Below are the code and all the weights of a small trained network. Each question names an input and a class and asks about switching units off, where a switched-off unit gives its printed mean instead of its output.

import numpy as np


def w(rows, s, z=0):
    codes = np.array(rows[::2]) - 128.0
    scale = np.full(codes.shape[1], s)
    scale[-1] = z or s
    return codes * scale


def f(y):
    return y / 2 * (1 + np.tanh(0.7978845608 * (y + 0.044715 * y**3)))


def log_softmax(a):
    a = a - a.max(-1, keepdims=True)
    return a - np.log(np.exp(a).sum(-1, keepdims=True))


def net(x, mask):
    res = np.array(x, float).reshape(1, 2) / 4 @ E
    y = f(res @ A[0][:, :-1].T + A[0][:, -1])
    res = res + np.where(mask, y, B[0][:, -1]) @ B[0][:, :-1]
    return log_softmax(res[-1] @ U[:, :-1].T + U[:, -1])


A, B = {}, {}
E = w([
[171,94,71,163,69,95,72,240,202],'x0',
[147,97,164,72,7,107,83,120,105],'x1',
],0.015)
A[0] = w([
[118,115,112,146,181,135,113,169,139,113],'neuron 1',
[138,124,129,106,72,113,121,121,129,81],'neuron 2',
[107,120,168,114,150,138,127,76,99,144],'neuron 3',
[142,116,142,117,102,137,120,133,95,122],'neuron 4',
[151,121,103,148,187,115,109,149,135,103],'neuron 5',
[120,136,123,166,176,136,139,113,134,170],'neuron 6',
[131,117,117,143,128,139,124,184,153,184],'neuron 7',
[140,112,120,119,129,125,116,167,151,87],'neuron 8',
[127,124,106,116,210,139,141,145,123,108],'neuron 9',
[126,125,118,120,141,128,136,131,128,254],'neuron 10',
[145,132,142,126,173,114,151,152,130,86],'neuron 11',
[142,140,134,114,137,147,135,68,106,97],'neuron 12',
[109,121,156,107,146,118,125,74,108,80],'neuron 13',
[128,154,123,152,106,137,117,187,136,89],'neuron 14',
[119,125,153,106,5,136,129,89,110,139],'neuron 15',
[110,141,112,147,163,141,115,139,126,80],'neuron 16',
[121,118,101,127,116,125,127,196,131,87],'neuron 17',
[136,140,133,144,124,131,96,136,126,231],'neuron 18',
[137,110,112,137,100,120,117,174,137,141],'neuron 19',
[124,127,128,144,73,143,105,111,107,96],'neuron 20',
],0.019,0.014)
B[0] = w([
[116,132,146,108,146,122,119,129,193,184],'neuron 1',
[97,138,158,150,150,129,112,130,202,178],'neuron 2',
[166,129,87,140,120,143,139,102,105,234],'neuron 3',
[130,133,136,119,139,117,127,142,170,163],'neuron 4',
[100,131,152,139,136,114,115,139,189,179],'neuron 5',
[139,121,153,103,133,109,118,149,128,218],'neuron 6',
[159,129,121,131,125,135,145,115,94,219],'neuron 7',
[126,137,98,173,127,137,141,106,155,171],'neuron 8',
[118,133,158,121,139,125,122,146,187,205],'neuron 9',
[156,87,165,57,101,127,138,139,4,214],'neuron 10',
[110,133,137,148,139,132,120,133,175,153],'neuron 11',
[144,135,84,173,117,134,134,91,148,198],'neuron 12',
[153,141,76,188,145,108,142,106,154,197],'neuron 13',
[129,133,84,156,134,134,132,86,148,180],'neuron 14',
[120,121,177,97,148,123,120,160,153,254],'neuron 15',
[104,140,141,153,139,132,124,141,190,157],'neuron 16',
[154,134,84,178,125,140,141,101,146,188],'neuron 17',
[164,103,136,76,117,127,132,136,36,196],'neuron 18',
[138,140,98,141,130,120,144,98,108,210],'neuron 19',
[114,133,132,131,145,120,123,145,190,165],'neuron 20',
],0.034,0.02)
U = w([
[169,134,63,192,147,102,155,51,133,116],'0',
[118,126,210,115,173,83,91,158,212,102],'1',
[146,71,163,69,115,103,130,129,10,253],'2',
[91,132,112,165,117,108,87,113,132,73],'3',
[96,151,117,156,103,141,114,125,119,69],'4',
[81,136,131,133,120,118,99,145,121,67],'5',
],0.014,0.0051)

Each question gives the input, the list of numbers given to net, and the class t.
The units are the neurons (one row each of A and B). Each row of codes is followed by its name. A weight is (code - 128) times the scale printed after its matrix; where a second scale follows, it is the last column's (A, B and U).
mask holds one flag per neuron, in row order. A switched-off neuron (its flag False) gives its mean, the last column of its row in B, instead of its output. The means were averaged over made-up inputs and are rounded, as every weight is.
A unit's drop is (log p(t) with every unit on - log p(t) with that unit switched off) / (log p(t) with every unit on - log p(t) with every unit switched off).
most important unit: the unit with the biggest drop
top k neurons: the k neurons with the biggest drops, biggest first
drop of u: that unit's drop, to one decimal
input [-4,6], class 1: most important unit -> neuron 15
input [3,-2], class 2: top 2 neurons -> (neuron 13; neuron 12)
input [5,-6], class 1: top 3 neurons -> (neuron 1; neuron 5; neuron 3)
input [4,-5], class 1: top 2 neurons -> (neuron 3; neuron 1)
input [3,3], class 2: top 3 neurons -> (neuron 13; neuron 12; neuron 18)
input [4,5], class 1: top 2 neurons -> (neuron 15; neuron 3)
input [-4,-5], class 1: top 2 neurons -> (neuron 9; neuron 6)
input [-7,-8], class 1: top 2 neurons -> (neuron 9; neuron 6)
input [3,2], class 2: top 2 neurons -> (neuron 13; neuron 12)
input [-3,-2], class 2: drop of neuron 17 -> 0.1
input [-4,8], class 1: drop of neuron 15 -> 0.3
input [-6,-8], class 1: drop of neuron 9 -> 0.8
